Below is a small trained network, with its code and all its weights. Each question gives an input and a class and asks what happens when units are switched off, that is, made to give their printed mean instead of their output.

import numpy as np


def w(rows, s, z=0):
    codes = np.array(rows[::2]) - 128.0
    scale = np.full(codes.shape[1], s)
    scale[-1] = z or s
    return codes * scale


def norm(h):
    return h / np.sqrt((h * h).mean(-1, keepdims=True) + 1e-5)


def f(y):
    return y / 2 * (1 + np.tanh(0.7978845608 * (y + 0.044715 * y**3)))


def log_softmax(a):
    a = a - a.max(-1, keepdims=True)
    return a - np.log(np.exp(a).sum(-1, keepdims=True))


def net(x, mask):
    res = np.array(x, float).reshape(1, 8) / 4 @ E
    u = 0
    for l in range(3):
        y = f(norm(res) @ A[l][:, :-1].T + A[l][:, -1])
        res = res + np.where(mask[u : u + 11], y, B[l][:, -1]) @ B[l][:, :-1]
        u += 11
    return log_softmax(norm(res)[-1] @ U[:, :-1].T + U[:, -1])


A, B = {}, {}
E = w([
[195,82,147,98,132,35,131,135,139],'x0',
[118,127,109,130,144,109,106,126,131],'x1',
[153,125,100,166,123,111,135,140,123],'x2',
[93,141,174,187,171,70,254,145,153],'x3',
[108,64,52,89,139,161,145,115,131],'x4',
[156,149,113,118,75,146,131,48,185],'x5',
[110,152,92,103,211,141,63,127,195],'x6',
[122,135,157,92,112,147,134,142,144],'x7',
],0.0086)
A[0] = w([
[2,145,130,197,67,188,102,176,149,50],'L0N1',
[131,91,141,155,127,178,144,74,119,5],'L0N2',
[168,115,123,131,100,147,188,62,107,170],'L0N3',
[145,59,204,175,110,164,120,153,40,152],'L0N4',
[136,104,140,111,66,155,50,138,70,13],'L0N5',
[93,104,83,86,132,180,186,168,115,65],'L0N6',
[101,140,99,152,180,113,109,208,65,130],'L0N7',
[69,47,75,30,123,150,184,115,131,87],'L0N8',
[120,189,208,158,182,140,105,109,125,161],'L0N9',
[107,148,103,115,135,110,159,178,154,99],'L0N10',
[118,195,56,209,93,168,169,147,164,35],'L0N11',
],0.0086,0.003)
B[0] = w([
[91,126,136,95,71,87,141,58,1,239],'L0N1',
[77,86,152,80,100,106,99,89,163,125],'L0N2',
[120,128,69,113,103,152,103,185,189,219],'L0N3',
[151,177,121,123,98,119,109,211,179,254],'L0N4',
[205,122,108,189,173,138,107,141,81,217],'L0N5',
[135,120,122,161,122,48,65,201,75,185],'L0N6',
[82,184,49,69,93,110,131,135,157,228],'L0N7',
[91,100,134,212,110,92,126,161,115,237],'L0N8',
[155,146,108,118,102,77,31,170,155,214],'L0N9',
[120,133,82,181,144,174,153,148,154,144],'L0N10',
[89,110,114,106,121,123,136,75,76,192],'L0N11',
],0.0082,0.0039)
A[1] = w([
[198,187,56,22,191,124,15,124,109,158],'L1N1',
[242,56,155,81,170,88,132,174,209,98],'L1N2',
[189,148,134,71,131,151,93,69,99,27],'L1N3',
[78,67,54,119,191,117,153,171,149,68],'L1N4',
[154,145,151,230,162,16,90,145,155,103],'L1N5',
[52,141,206,173,190,101,186,133,177,10],'L1N6',
[127,121,141,109,211,88,120,176,21,250],'L1N7',
[149,165,77,160,24,131,129,2,231,177],'L1N8',
[218,61,122,58,176,44,160,170,175,95],'L1N9',
[111,147,76,172,56,77,127,95,174,163],'L1N10',
[78,186,120,108,184,18,211,114,88,46],'L1N11',
],0.0062,0.0023)
B[1] = w([
[150,97,141,146,156,196,172,117,208,253],'L1N1',
[128,99,163,100,116,58,153,49,85,200],'L1N2',
[176,69,39,103,213,98,129,135,113,142],'L1N3',
[46,122,203,101,115,138,53,159,142,166],'L1N4',
[99,96,157,94,69,163,49,143,95,193],'L1N5',
[152,88,195,193,162,146,155,65,111,142],'L1N6',
[156,153,135,72,93,115,139,72,200,201],'L1N7',
[86,159,114,123,123,14,143,255,158,217],'L1N8',
[78,91,143,95,29,113,156,96,71,196],'L1N9',
[112,150,178,128,157,151,103,163,153,197],'L1N10',
[240,152,153,119,160,186,194,113,75,169],'L1N11',
],0.0081,0.0059)
A[2] = w([
[192,232,180,98,106,159,133,138,166,1],'L2N1',
[69,124,223,213,207,119,178,87,169,161],'L2N2',
[74,254,92,129,144,228,100,43,86,168],'L2N3',
[133,121,142,76,106,111,119,165,104,201],'L2N4',
[38,65,53,96,191,107,159,78,175,133],'L2N5',
[170,129,177,213,145,142,221,25,117,89],'L2N6',
[157,216,212,135,137,104,103,150,119,78],'L2N7',
[76,156,168,98,73,69,67,203,121,187],'L2N8',
[188,125,109,92,146,168,111,188,29,51],'L2N9',
[135,179,162,148,119,94,254,168,164,231],'L2N10',
[59,32,98,153,81,224,152,165,104,156],'L2N11',
],0.0079,0.0018)
B[2] = w([
[67,134,135,133,197,73,56,203,26,160],'L2N1',
[241,167,75,231,223,169,142,114,187,151],'L2N2',
[120,124,252,135,45,95,218,54,158,180],'L2N3',
[49,132,34,152,136,144,196,132,149,177],'L2N4',
[165,169,217,145,91,126,139,229,129,170],'L2N5',
[201,128,157,192,125,180,101,90,183,134],'L2N6',
[73,97,171,150,222,180,105,151,85,168],'L2N7',
[98,180,65,86,131,92,83,145,204,254],'L2N8',
[157,96,7,161,144,166,190,119,184,150],'L2N9',
[211,163,139,111,220,254,185,129,143,199],'L2N10',
[214,130,217,114,253,38,94,183,145,178],'L2N11',
],0.0062,0.0087)
U = w([
[117,206,72,106,143,107,109,194,206,204],'0',
[153,168,137,138,106,158,96,203,200,202],'1',
[255,99,96,213,211,224,92,90,90,201],'2',
[106,148,153,154,142,51,5,215,97,4],'3',
[111,99,156,92,55,30,128,36,46,81],'4',
[132,179,81,96,155,106,93,134,170,54],'5',
],0.0065,0.0026)

Each question gives the input, the list of numbers given to net, and the class t.
The units are the neurons (one row each of A and B). Each row of codes is followed by its name. A weight is (code - 128) times the scale printed after its matrix; where a second scale follows, it is the last column's (A, B and U).
mask holds one flag per neuron, layer by layer. A switched-off neuron (its flag False) gives its mean, the last column of its row in B, instead of its output. The means were averaged over made-up inputs and are rounded, as every weight is.
A unit's drop is (log p(t) with every unit on - log p(t) with that unit switched off) / (log p(t) with every unit on - log p(t) with every unit switched off).
The circuit of an input: a set's keep is (log p(t) with only the set's units on - log p(t) with every unit switched off) / (log p(t) with every unit on - log p(t) with every unit switched off). Starting from the 12 units with the biggest drops (on a tie, the unit counted first), units are removed one at a time, each time the one whose removal leaves the highest keep (on an exact tie, the one counted first), for as long as the keep stays at least 0.8.
units of the circuit, in order: the units of the circuit, biggest drop first
k most important neurons: the k neurons with the biggest drops, biggest first
k most important neurons of layer l: the k neurons of layer l with the biggest drops, biggest first
drop when u is switched off: that unit's drop, to one decimal
input [1,2,-3,-8,1,6,2,5], class 2: units of the circuit, in order => [L0N5; L2N8; L1N1]
input [-4,2,-4,-2,1,-2,-1,0], class 4: units of the circuit, in order => [L0N1]
input [-5,4,-2,-5,-4,-2,-2,1], class 2: units of the circuit, in order => [L0N5; L1N8]
input [-7,-4,-8,-3,5,-5,-4,5], class 4: 3 most important neurons => [L0N1; L1N8; L1N1]
input [6,4,-5,7,3,6,0,6], class 2: 2 most important neurons of layer 2 => [L2N2; L2N10]
input [7,-3,0,7,4,-5,3,-2], class 2: 2 most important neurons => [L1N11; L1N6]
input [-3,2,-3,3,7,-1,-1,7], class 3: 2 most important neurons => [L0N6; L0N8]
input [8,-7,8,6,5,-6,5,4], class 4: units of the circuit, in order => [L1N9; L1N2]
input [-5,7,-6,-8,-3,-4,1,-8], class 2: units of the circuit, in order => [L0N5; L1N1; L1N8]
input [-1,-1,6,2,8,0,-7,-2], class 3: units of the circuit, in order => [L2N11; L0N6]
input [2,-7,-2,1,7,4,-5,7], class 3: units of the circuit, in order => [L0N8; L2N11]
input [-1,4,-2,2,8,4,-7,-4], class 3: units of the circuit, in order => [L0N8; L2N11]
input [-2,2,7,-6,7,6,-6,6], class 3: units of the circuit, in order => [L0N8; L2N11; L1N7]
input [-3,-7,-4,8,8,-4,1,4], class 2: most important neuron of layer 2 => [L2N2]
input [-8,-4,7,8,6,-5,3,-2], class 2: 2 most important neurons => [L1N11; L1N8]
input [8,-2,1,1,-6,-5,2,-4], class 4: 3 most important neurons => [L1N9; L1N2; L1N8]
input [8,-6,6,-5,-5,4,5,-3], class 4: 3 most important neurons => [L1N2; L1N9; L0N7]
input [1,-1,-1,7,3,-3,-4,3], class 2: 3 most important neurons of layer 1 => [L1N6; L1N8; L1N11]
input [-8,7,2,-1,1,6,-6,-1], class 4: 2 most important neurons => [L0N1; L0N11]
input [-4,6,7,7,-5,0,-1,-4], class 2: most important neuron => [L1N11]
input [6,3,-5,-2,-5,-4,1,-3], class 4: 3 most important neurons of layer 0 => [L0N3; L0N8; L0N6]
input [4,0,3,4,5,-1,-3,5], class 3: 3 most important neurons of layer 1 => [L1N5; L1N1; L1N4]
input [5,-6,-6,3,7,6,5,-7], class 3: 2 most important neurons of layer 0 => [L0N8; L0N7]
input [6,1,5,-7,6,1,5,2], class 2: 2 most important neurons of layer 2 => [L2N8; L2N3]
input [4,5,-3,-3,-4,-8,-8,8], class 0: drop when L1N9 is switched off => 0.0
input [5,-2,-8,-8,0,3,-5,3], class 2: drop when L0N5 is switched off => 0.7
input [8,6,1,0,2,-3,-4,0], class 4: drop when L1N9 is switched off => 0.1
